fatek-zaru: [-13 -28   8 -31  22  18 -18 -23  10  26  25   8 -23   5  22 -10 -30  37
   9 -11  38  21   9   9]
luzum-tobid: [ -6 -20 -35  11 -18 -12   1 -31  11  29   5  -1  17 -37  -7 -48   8  -9
   2  28  -7   6  30  34]
zikat-dek: [ 13   1 -17  36 -31  -6  15 -25  34  34  27  -8   2  -3 -25 -46 -42 -18
 -20  -4   9  24   4  42]
fatek-zaru: [-16 -62  16 -43  -6  34 -33 -28 -82  -4  15  23 -40  43  21  42  83 -14
  19  11 -41 -38 -20  -9]
vufus-legun: [-35 -11 -19   5  -2 -25 -39  28  20 -38 -37  27   8 -70  24   9  11   9
  25   6 -26   5   1 -63]
lazak-kofan: [ -5  -9  -1  10 -19   6 -13 -22  15  11   8  -3 -22 -12 -13 -28 -28   8
  -3 -14   1   5  -2  17]
dov-mede: [-12  17 -33  34 -48  -5 -28  39  23 -48 -21   3  -7 -45 -19   3 -15   4
  15 -24 -60   1 -11 -19]
dov-mede: [-22  -8  -1 -22 -15  -1 -33 -42 -26 -18 -56  -5 -32 -58 -11 -33  40  26
  19   5 -32 -57   4  12]
lazak-kofan: [ -8 -27  29 -17  36  20  -8 -12  16  38  49  -5 -16  33  13 -12 -66  25
 -11 -12  64  34  22   9]
lazak-kofan: [  0 -14  32 -38  67 -13  10  -1 -31  23  15  18  13  45  45  37   5 -24
 -20  25  55  -9  15 -19]
luzum-tobid: [ -5   4 -21 -54  38  -5  -8  21 -46 -13 -12  16  10  11  41  48  32   0
   9  17  -6 -37  24   6]
dov-mede: [ 37  50  15  24  15 -12  56  15  26  12   2 -23  34  29 -18  -3 -22 -12
 -25  -1  36  18  -8  11]
luzum-tobid: [ 15  16   6  43 -25 -22  19 -21  22  13  -5  -6   4  -9 -28 -34 -17 -37
 -27   2   2   0 -14  11]
lazak-kofan: [ 14  16  -1 -22   3  20  13 -21  -3  13   1 -19 -14  14 -11 -14  -7  33
   4 -14  14  -8   2  44]
vufus-legun: [  5 -10  47  21 -13   6  -2  -6 -33 -11   5  -1 -24  42 -19  20  16 -42
 -22  -6 -15 -23 -32 -23]
luzum-tobid: [ 18  48 -11  -1   8 -41  21  22 -25 -31 -50  13  24  -6  10  36  42 -47
 -16  17 -24 -50 -14 -13]
fatek-zaru: [-26 -23  21 -27  36  13 -18   6   2  -6 -11  -5   4 -23  18  -1  11  50
  28   8  24  14  18 -37]
zikat-dek: [ 13  10   0  -1   9  -7  23   8  -5   0  -4   5  22  14   8  19  30 -14
   0  12   2   5 -12 -12]
lazak-kofan: [-12 -11   6 -60  31  26 -16  -8 -58  -9 -17 -13 -15  10  12  17  43  37
  21  10  -7 -48  28  21]
zikat-dek: [  0   2  20  23 -23   3 -12  11 -15 -23   0   0 -23  19 -18  17  -5 -28
 -14 -17 -27 -19 -23 -16]
vufus-legun: [-12   1 -56 -35  10   2  -4   7  22  -1 -18   3  28 -56  25 -12  23  60
  45  14  -5  21  30  12]
luzum-tobid: [ 11  -2  19  36   1  -3  13  37  26   3  44  13  11  46   5  31 -42 -35
 -22 -14  19  49 -23 -39]
luzum-tobid: [-13 -17   8 -21   4  25 -12   4 -34 -19 -15 -17  -1  -5  -7   7  50  30
  27  10 -25 -19  13  -8]
dov-mede: [ 38  34  -2  40 -22 -23  57 -37  30  35  -7 -19  27  -1 -35 -50   1 -31
 -28  14  18   9 -14  40]
dov-mede: [ -6 -16 -29  32 -31 -24   6 -36  30  24 -12   0  24 -59 -16 -60  18 -14
   3  30 -12  15  13  13]
lazak-kofan: [ 78  98  -3  67 -55 -23  82 -28  87  26  -1 -12  -4  26 -51 -38 -68 -25
 -47 -54  30  39 -86  53]
vufus-legun: [ -2  34 -29  -5  -2 -29   2 -51  63  24 -46 -10  -4 -88  -9 -83 -48  49
   3  -6  36  -1  18  47]
zikat-dek: [ -6   8 -43  -2 -12   4  -4  35   6 -26 -13  -3  26 -32   3  10  26  24
  30   7 -37   9  16  -5]
dov-mede: [ -2   4  20  -3  28  22  12  48   1 -18   7 -23  29  18  -2  25   7  34
  18   1  12  27  15 -34]
fatek-zaru: [  9  11 -34  19 -18  -2  12  -4  53  24  22  -5  11 -19  -9 -36 -50  18
   0 -11  16  43  10  33]
fatek-zaru: [ 29  27  29   5   4  -5  24 -29  15  27  17   2 -28  45  -7  -5 -53 -19
 -38 -29  44   0 -33  28]
fatek-zaru: [  2  11 -17  57 -46  -4  15  31  41 -30 -21 -13  38 -45 -34 -16  36   6
  25   5 -46  40 -21 -43]
fatek-zaru: [ -2   0   3  16   2  -4  19   8  -8  -8 -24 -25  41 -23 -20 -16  51   2
  12  34 -15  -3  20 -14]
lazak-kofan: [  8  22  56  13  -2   7  -9   1   7 -18  -2   0 -50  34 -14  17 -52  -4
 -25 -49  18 -10 -47 -22]
zikat-dek: [-34 -40  21 -56  51 -11 -40 -39 -25  18 -12  25 -27 -21  46  -4  -2  15
   3  16  41 -29  25 -11]
luzum-tobid: [  5  -2  -3  45 -37  18   6   6  34   8  30 -24   1   3 -39 -32 -39   6
  -3 -17  -8  38   1  15]
lazak-kofan: [ -2  17 -17  -6 -16   6 -15  31  -3 -38 -17   9 -11  -8   5  32  11  14
  18 -21 -36  -7 -20 -17]
zikat-dek: [  2 -20  12  63 -48  15   6   8  22  -2  25 -17   8   5 -43 -21   2 -17
   0  -4 -28  39 -18 -22]
vufus-legun: [-23 -38  92 -77  86  -6 -14 -86 -22  34 -39  20 -40  -6  49 -13  33  42
   4  17  97 -25 -21 -46]
zikat-dek: [-38 -36  21   6 -21  24 -56  15 -14 -41  -9  -2 -37 -25 -12   6   4  24
  24 -18 -41 -10  -5 -45]
zikat-dek: [-12  -9  -8   6  -7  12  -9  29  -2 -23  -4  -8  15 -14  -5   9  22  17
  22   5 -27  10  10 -24]
vufus-legun: [-11  -9 -41 -22  12  -4  -4  -6  16  18   0   1  22 -38  18 -23  -1  31
  20  18  10  15  39  24]
luzum-tobid: [ -4  13 -16 -22   1  -8 -12 -28  29   8 -20  12 -23 -37  14 -23 -27  35
   8 -19  19   0  -8  18]
fatek-zaru: [ -8  16 -11  26  -4 -23   5  41 -14 -39 -41 -15  44 -38 -16   6  45 -22
   6  32 -41 -25  24 -31]
dov-mede: [-22 -31   3 -19 -19  58 -29  23 -34 -39  -2 -24 -15  -2 -17  18  58  63
  54 -10 -55  -1   3 -19]
fatek-zaru: [-18 -52  11  -4 -13  21 -25 -27  -5  15  26  13 -25   5   6  -8  12   8
  13  -1  -4  19 -11 -12]
dov-mede: [  2  19  -1  40 -20 -35   8 -12  28  -2 -31  -3  12 -44 -22 -37  -9 -28
 -17   9  -4  -7  -5  -7]
lazak-kofan: [ 36  42 -19  21   5   5  66  39  28   4   6 -32  69  15 -19   2  22  16
  10  15   9  45   7   9]
vufus-legun: [-19 -48   9 -10  -3   1 -28 -24 -34   9  13  22 -21   8  15   7  26 -29
  -2  15 -14 -17  -1 -12]
dov-mede: [-33 -37  35 -18  14  11 -37  -9 -34 -20 -22  -2 -20 -18   3   2  34  17
  17  11 -11 -27   8 -39]
lazak-kofan: [  1   7  30  30  -7   8   6  21   8 -18  -2 -22   5   7 -28  -1  -6   1
  -3  -8  -4   9  -8 -27]
luzum-tobid: [ -7 -14  17 -26  23  20 -10  10 -26  -4  13  -1 -10  28  14  26   5  14
   7  -3   7  -6   7  -8]
fatek-zaru: [-21  11  -4  15   6 -18 -16  48   9 -44 -36  -2  25 -45   2  14   9   6
  14   9 -23  -4  14 -52]
zikat-dek: [ -8 -11  23 -23   9  -7 -17 -20 -20 -10 -21  27 -28   1  24  23  28  -7
   3  -5   1 -21 -35 -32]
dov-mede: [  0  21  -8   4  -6 -19 -10   3   8 -13 -17  11 -13 -15   3   3 -25 -14
 -13 -13  -5 -19  -8   3]
zikat-dek: [-19  -9 -31 -12 -11 -10 -31   6  -9 -19 -17  19  -8 -35  16   7  11   0
  13   3 -32 -20   9  -4]
vufus-legun: [-16 -36 -22 -26  -6  10 -17 -26 -24   9  -2  10  -3 -19  13  -8  49  12
  25  22 -22  -9  13  11]
vufus-legun: [  4  -8  25  19 -15  -6   4 -56 -10  29  -3 -18 -20  -1 -34 -52  -9 -26
 -28   8  10 -29   5  37]
luzum-tobid: [ -3  14 -10 -26  -3  26 -16  -8   2  -5  -5 -18 -30  -9 -10 -15 -29  55
  15 -29  -1 -13  11  40]
vufus-legun: [  4  16   1   7  -4 -20  -7 -23  31  15   0  15 -27 -10   4 -20 -62 -10
 -25 -23  27  -1 -13  16]
[-15   3 -18 -50  38  -4 -19   5  -9  -3 -15  10  -3 -20  35  11  -9  34
  14   3  18 -17  30   9] | dov-mede
[-10  -8 -16 -16  -3 -10 -16 -33  12  12 -15  13 -15 -38  11 -26  -3  16
   8   1   5  -6   2  14] | vufus-legun
[-15 -20  27 -18  14  26 -18  12   3 -16   3   5 -16   6  14  23  10  42
  27 -17   7  24 -21 -46] | luzum-tobid
[  0  18 -30   3 -20  30  -1  61 -17 -47  -8 -28  21  -2 -22  27  31  33
  33  -7 -59  -3  17   1] | luzum-tobid
[ 19  14   7 -27  16  23  26 -33  -4  32  10 -29  -7  24 -13 -27 -11  37
  -1  -6  35  -4  14  59] | lazak-kofan
[-27  -6 -38 -59  45  20 -16  20  12  -4 -17 -16  28 -55  29 -12   8 100
  56  14  18  18  63   9] | zikat-dek
[ -4   6 -11  20 -14   1   2  22  31 -18 -12  -6  18 -31  -9  -6   8  24
  22  -3 -14  30  -7 -28] | fatek-zaru
[ -5   1  26  19  16 -25  -1  39  -9 -28  -9  22  16  12  18  46  14 -47
 -14  10  -4  -2 -19 -69] | lazak-kofan
[ 14  28   9   9   0  -7  12  14  -4 -11  -5  -3  -3  20  -7  16 -16 -19
 -18 -12   0 -14 -11   3] | luzum-tobid
[ 46  50   7  30 -25  -6  51  -9  18   8  -2 -13   5  33 -30  -5  -5 -24
 -25 -18   4   4 -43  28] | fatek-zaru
[  7  -1  -6  -4  17  19  21  42 -16  -5  22 -17  38  33   1  29  23   8
  12  15  -5  19  22  -5] | vufus-legun
[ -5 -10  19  11  -7  12  -5  -1  17  -3   5  -2  -9  -2  -7  -5  -5  17
   9 -12   5  24 -18 -24] | luzum-tobid
[  7  35   7   2   7 -38  -2 -14   6  -4 -31  14 -18 -14   5  -4 -36 -31
 -33 -10  16 -38 -11   8] | dov-mede
[ 17  16  -3 -79  30  28   9 -53 -40  28  -6 -12 -37  30  13  -6   8  50
   6 -12  30 -47  11  85] | lazak-kofan
[-20 -26   3 -35   6  28 -21 -19 -28  -4 -14 -15 -14 -18  -2 -13  40  48
  32   8 -13 -18  19   8] | luzum-tobid
[  5  33  -7  -4  18 -15   9  25   7 -15 -21  -7  17 -12   3   8 -14   5
  -4   0   8 -12  14  -1] | fatek-zaru
[-27   5 -10 -46  26   0 -51   2 -27 -15 -16   1 -42 -19  18   3 -54  24
  -5 -18   3 -59  46  34] | zikat-dek
[ -2  -4 -37 -73  -4  -7 -30 -77 -48  19 -29  32 -59 -17  32  -9  27   4
   2  -4 -14 -78  -4  77] | lazak-kofan
[-25 -28 -37 -21 -13  -4 -34 -41  30  18  -9  20 -20 -65  19 -42  -8  40
  27  -1   1  14   9  15] | zikat-dek
[ 14  22  -7  14 -15   6  15  23   4 -17  -3 -10  10  10 -14  13   7   1
   3 -10 -19   5 -13   0] | zikat-dek
[ 15  17  -8  22 -16  13  14  21 -13   0  25 -28   7  34 -32  -2 -27 -19
 -20  -6 -16 -11  23  43] | luzum-tobid
[-13 -17   8 -26  20 -12 -21 -36  -7  22  -2  17 -25 -10  22 -14 -21  -2
 -11   3  28 -19  11  13] | zikat-dek
[  1  -6  50  -7  37   2   9   2 -14   4   4  -5   2  33   7  17   1  -6
 -13   6  36  -1  -4 -30] | vufus-legun
[ -4   4   6  22 -27   4  -5  -1  -8 -21 -23 -17  -5 -20 -31 -16  22  -1
   5   0 -34 -19  -5  -4] | lazak-kofan
[-44 -43  36   4  10 -32 -47 -31  -7 -11 -41  23 -19 -62  14 -22  21 -19
   0  24   1 -27   0 -64] | vufus-legun
[ 23  23 -11 -59  23  24  18  -5 -30   3   0   1 -13  41  22  36  25  33
  13 -14   9 -19 -12  39] | fatek-zaru
[ -1  16 -66  14 -29  -9  -4  35   9 -18  -5  -2  28 -35  -5  -2   1  -3
  13   7 -48  -1  30  25] | zikat-dek
[-29 -10 -30 -30   4  -8 -34  15  13 -35 -42  31   1 -67  38  18  41  45
  48   1 -25   7 -11 -50] | vufus-legun

rer-zuziz: [ 42  72 -41  12 -30 -26 -42  18  34  12  21 -25   6 -59  25  25 -41 -51
   4  53 -29 -66 -33 -47]
dasig-zisil: [  8 -32 -30 -30  30 -10  54 -39 -27  24 -29  15  17  38 -28  11 -15  -1
   6  32 -17  55  26 -22]
viro-nup: [ 19 -13 -36 -40  18   1  36   8 -18   8 -49 -24  13  37 -44  20 -14  22
  -5 -17  26  43  -7   3]
vep-kab: [ 28  53  -2   5 -28 -46   4 -32   1  10  18   1 -10   0  39  20  -3 -25
 -15  23 -38 -12  -5 -18]
viro-nup: [  1 -34 -34   7  57  52 -35  27  12  -1   1  14   8 -40  -9   6 -21  21
  20   6  -8 -10   9 -23]
rer-zuziz: [-15 -42  15  -9  10   5  48 -20 -26 -10   1  23 -11  38  -4 -14  34  25
   5 -24   8  56  26  13]
dasig-zisil: [-19 -37  18  33   3  38 -13  15   3 -13   9  22 -17  -2 -10 -19  14  -2
  13   3  39   2  28  21]
vep-kab: [ -44  -65  -17  -42  -10  -21   83   -7  -45   -1  -46   -1   33   35
 -115   -7   34  -22  -29    1   13   64    3  -19]
rer-zuziz: [-15  12  28  16 -20   4 -19  17   7 -16  10  -5 -11   7   7 -10  24  18
 -19 -43  29  -8 -12  33]
vep-kab: [-23  -8  45  13  -7  63 -60  44  11 -27  -5 -11 -11 -16   0 -42   3  25
   8 -41  45 -42  -9  58]
vep-kab: [ 15  -1  -4  14  13 -22  15 -19   8  26 -11   0  -3  30   9  27 -22 -10
  13  30  18  16  21   4]
viro-nup: [ 16  27 -42  -2  -7 -32  19 -25 -13  12  -3  15   6  18 -18  32   9  -7
 -49   5 -18  33  -3 -30]
dasig-zisil: [ 10  21  22  31  32 -48 -30   1  24   9   1 -16 -19  -4  42  75   7  28
 -26 -46 -10 -22  -9  10]
viro-nup: [ -5  42  11 -37 -40   7  -7  -3  -4  -3   1 -18  22   3   5 -53 -11  -2
  -3  -5 -12 -19 -34  14]
rer-zuziz: [-11 -16  21  41  -7  12 -29  20   5  -6 -18   2 -21   2 -27  19   9 -14
 -19  -3  51 -15  18  31]
dasig-zisil: [ 38  -9 -37 -36  14  13  29  -6 -25   3 -40 -10  -2  19 -21  13 -21   5
   9  14   0  30   9 -10]
rer-zuziz: [  8  31   5  -8 -13  -5 -24  18  24   3  12 -29  11 -31  26 -12 -26 -12
  25  12 -12 -48 -28  -6]
dasig-zisil: [-28  27  30   9 -57 -26  10  -3   6  -6  24  -4   6  17  -2 -32  27 -17
 -20 -12  20  -2 -19  19]
vep-kab: [ 15  -4  13 -18 -34   2  49 -39 -20   1  18  16 -10  15  30 -51  -8 -38
  52  62 -19  16  29  -6]
dasig-zisil: [ -9 -13 -18   8 -11 -10  35 -14 -12  -1  12  24  -1  24 -20  -2  27  -5
 -17   3  12  45  14 -12]
vep-kab: [-14   3 -41 -21  21  36 -20  14   5  -7  31  17  32 -42  -4 -34  -2  23
  -2  -9 -43  -4 -26 -41]
viro-nup: [-16  28  -9  -7 -29  24 -14  -9  -6 -23  60  35   9 -36  26 -60  28   4
 -14  -7 -53  -7 -19 -28]
viro-nup: [ 15   5 -18  -7 -26  -1  30  12 -17 -11 -24 -10 -13  45 -34   9  21  12
 -27 -30  56  46  -2  22]
rer-zuziz: [-30 -68   5 -24  57  30  39 -37 -39   4 -24  41  11  52 -28 -15  21  54
 -11 -31  -8  75  35  15]
rer-zuziz: [ 10  12   7  33   1  -4 -22   1  13  13 -13  -1 -15  24   3  26 -11  -3
 -13   4  43  -2  14  28]
rer-zuziz: [  3  13  17   5  15  -8 -34  10  29  25 -18 -31  14  -8  12  13 -47 -10
  24  21  11 -46 -10  16]
vep-kab: [ 26  31  -9   3  -2  31 -49  16  -8 -22  -7   0 -22 -24  12  11   4  20
 -32 -32 -10 -24 -11   8]
viro-nup: [-22  36  14 -38 -51  -9  28  17  -2 -23  24 -24  17  30   6 -55  37  40
 -16 -74  21  25 -53  27]
dasig-zisil: [-64 -34  71   6 -13   5  14 -32 -15  12 -21  17  15  65 -32 -49  16   3
 -15  -9  41  24  23  66]
vep-kab: [ -2   3   4   8   8  -6  -2  -4  15  21  -7  -6   9  26   3   2 -21   4
   9   9  28   5   4  18]
rer-zuziz: [-13  -4  30 -25 -28 -30  26  13  -1  -7 -12 -39   8  -3 -12  -9   6 -18
  17  -8   2 -19 -22   8]
vep-kab: [-10 -18  32  24   5 -51  23   1  20   7  15 -14 -13   2  25  34  13 -10
  24  -3   8  -6   8   1]
viro-nup: [ -7  44  23 -25 -10 -31 -21  -1  22  10  15 -34  27 -28  37 -13 -21   0
  10  -7 -47 -53 -45  -7]
vep-kab: [ 15  46  22  15 -16  18 -45  -4  20   8  11  -3  -8   7  47 -24 -28   3
  11   9  16 -32  -3  35]
dasig-zisil: [-19 -31  27   3 -19  75  -9 -15 -34 -23  -3  44 -16  15 -16 -73  15  -3
   3  14  18  15  38  37]
viro-nup: [ -1   6  23   4  -8  -9  -9   3   9   1   0 -14  -4  -7  15   0  -6  -8
  12   3   1 -24  -4  11]
rer-zuziz: [ -6 -38  30   6 -10  11  22   9  -5  -9 -13  -8 -18  13  -9 -13   4 -16
  37  13  39   4  25  26]
dasig-zisil: [  9  -9   3 -21  43  15 -16  -4 -14   7 -48 -11   3  19 -12  26 -16  39
 -18 -33  -3   6   0  23]
viro-nup: [  2   0  12  15 -19  21 -14  -2  -5 -11   8  15 -17 -10   6 -20   5 -19
   4  19   4 -13  15   8]
dasig-zisil: [ -8  24  31  34  -7 -46 -15  -4  20   2  21  -5 -15   3  33  35  22   6
 -24 -31   1 -16  -8  13]
rer-zuziz: [-12 -13  35  54  -3  12 -24  12  13 -10   8  15 -33  19  11  11  24  11
 -10 -24  58   2  25  45]
dasig-zisil: [-28 -54  12   0  58  38 -18   1  -1  13 -28  12  17   4 -25  -5 -20  22
  14   1   7   2  22  16]
vep-kab: [ 37  24 -44  23  56  15 -45   1  27  33 -16   4   2  18  19  50 -49  34
  -9   3  23   6   8   5]
viro-nup: [  7  -4   1  34  -6  69 -63  48  16 -34  28  12 -29 -57  19 -26   4   1
  21  -3  20 -45   5   8]
[-13 -66  17  11 -10  25  25  16 -20 -23 -13   9 -22 -17 -39 -13  20 -38
  31  30  23   2  36   0] | rer-zuziz
[-28 -39   9  31  25  49 -44  17  15   7  -5  19   9 -23 -25 -20 -22 -16
  19  35  25 -28  24  10] | vep-kab
[ 28 -16 -27   0  19  47  -5   5 -32 -24 -24  24 -32  15 -18  17  20  35
 -31 -34  17  39  23  12] | dasig-zisil
[ 31  11 -17  11   6   5 -26   2   0   6 -20  -4 -13 -24  -3  31 -26 -28
  -1  36 -10 -28  11 -14] | viro-nup
[  4  -5   6 -12  -1 -54  50 -31 -15  10  -7  -3  -2  25   2  29  14  -9
  -7   2 -22  28   7 -13] | viro-nup
[-16  -4  51  37 -11  11 -37  12  22 -13  32   4 -21 -35  42 -19   5 -16
  30   9   1 -52  10  18] | viro-nup
[-32 -20  -1 -22  13   4  -2  26  20  16 -16 -30  45  -9 -38 -21 -29  -4
  25  10  16 -18 -25  -1] | dasig-zisil
[ 39  38 -16 -42 -24   6  -7  27   2  -6 -24 -50   5 -20   3  -7 -36 -11
  24   8  -3 -35 -34  -2] | dasig-zisil
[ 22  -2 -43   3  24  -9   2  24  13   0   2 -11  -2 -21  -4  43  -4   8
   2  -7   0   5  -9 -32] | dasig-zisil
[  5  -9 -28  -3  41   7  -3 -22  -3  18   1  24  13  -3   4  12 -17  12
  -3  17 -34  15  12 -26] | rer-zuziz
[-25 -33  48  11  26 -54  24 -14  11  26 -27 -21   4  34  -4  42  -3  -1
  10  -6  19   3  13  26] | rer-zuziz
[ -2 -17  25  36  31 -40  -7  11  33  19  -4 -20 -12   1  22  58 -10   0
  21  -2  24 -19  10  11] | dasig-zisil
[ -5 -16  -7   1 -15  15  28 -17 -24   2 -21  21  -4  51 -39 -16  11  -4
 -19   8  41  49  25  22] | viro-nup
[-23 -43  20  33  46  38 -38  -1  12   2  17  33  -5 -30  17  -7  -6   6
  24  17 -15 -22  32   0] | dasig-zisil
[ -7 -12  23  21   4  12 -23  14   8  -3 -11  -4 -12  -2  -4   7  -2  -2
   2  -5  27 -18   9  25] | vep-kab
[-30 -53   6 -40  -5  -9  76   3 -22 -11  -6  -9  17  25 -37 -30  28   7
  26 -16  11  49  -1  -4] | vep-kab
[ -8 -27  18  32 -26  26  14  26  -7 -49  47  26 -47 -11  20 -21  66  15
   8 -41  30  22  17  11] | viro-nup
[ 43  53  -4  -1 -32 -88  38 -30  17  21  29 -24 -10 -10  63  39 -16 -48
  28  49 -46 -20 -10 -42] | dasig-zisil
